Here is a tiny trained network, its code and every weight. The questions are about switching its units off for an input and a class, where a switched-off unit gives its printed mean instead of its output.

import numpy as np


def w(rows, s, z=0):
    codes = np.array(rows[::2]) - 128.0
    scale = np.full(codes.shape[1], s)
    scale[-1] = z or s
    return codes * scale


def f(y):
    return y / 2 * (1 + np.tanh(0.7978845608 * (y + 0.044715 * y**3)))


def log_softmax(a):
    a = a - a.max(-1, keepdims=True)
    return a - np.log(np.exp(a).sum(-1, keepdims=True))


def net(x, mask):
    res = np.array(x, float).reshape(1, 2) / 4 @ E
    y = f(res @ A[0][:, :-1].T + A[0][:, -1])
    res = res + np.where(mask, y, B[0][:, -1]) @ B[0][:, :-1]
    return log_softmax(res[-1] @ U[:, :-1].T + U[:, -1])


A, B = {}, {}
E = w([
[233,218,157],'x0',
[196,11,2],'x1',
],0.0099)
A[0] = w([
[196,162,185,113],'n0',
[192,178,167,122],'n1',
[123,125,83,110],'n2',
[39,192,216,88],'n3',
[88,163,167,129],'n4',
[92,129,164,247],'n5',
[23,90,126,134],'n6',
[41,78,170,108],'n7',
[186,98,205,110],'n8',
[5,133,107,106],'n9',
[178,181,149,113],'n10',
],0.013)
B[0] = w([
[114,165,68,182],'n0',
[81,162,100,189],'n1',
[137,115,95,143],'n2',
[120,40,53,242],'n3',
[142,70,101,187],'n4',
[168,117,250,254],'n5',
[130,195,131,218],'n6',
[137,182,75,194],'n7',
[126,148,112,140],'n8',
[104,194,52,199],'n9',
[129,177,118,174],'n10',
],0.017,0.012)
U = w([
[97,221,110,7],'0',
[124,29,79,134],'1',
[165,135,253,233],'2',
],0.019,0.0019)

Each question gives the input, the list of numbers given to net, and the class t.
The units are the neurons (one row each of A and B). Each row of codes is followed by its name. A weight is (code - 128) times the scale printed after its matrix; where a second scale follows, it is the last column's (A, B and U).
mask holds one flag per neuron, in row order. A switched-off neuron (its flag False) gives its mean, the last column of its row in B, instead of its output. The means were averaged over made-up inputs and are rounded, as every weight is.
A unit's drop is (log p(t) with every unit on - log p(t) with that unit switched off) / (log p(t) with every unit on - log p(t) with every unit switched off).
The circuit of an input: a set's keep is (log p(t) with only the set's units on - log p(t) with every unit switched off) / (log p(t) with every unit on - log p(t) with every unit switched off). Starting from all 11 units, units are removed one at a time, each time the one whose removal leaves the highest keep (on an exact tie, the one counted first), for as long as the keep stays at least 0.8.
units of the circuit, in order: the units of the circuit, biggest drop first
most important unit: the unit with the biggest drop
k most important neurons: the k neurons with the biggest drops, biggest first
drop of u: that unit's drop, to one decimal
input [-2,3], class 2: units of the circuit, in order : n3; n9
input [3,-3], class 2: most important unit : n9
input [-4,-5], class 1: 2 most important neurons : n3; n4
input [-4,4], class 0: 2 most important neurons : n3; n4
input [-6,5], class 0: 2 most important neurons : n3; n6
input [-1,3], class 2: units of the circuit, in order : n3; n9
input [-5,-8], class 1: 2 most important neurons : n3; n4
input [-3,-4], class 1: 2 most important neurons : n3; n4
input [3,-1], class 2: 2 most important neurons : n9; n7
input [-2,-8], class 1: drop of n3 : 1.0
input [1,1], class 2: drop of n3 : 0.3
input [-7,1], class 0: drop of n1 : 0.0
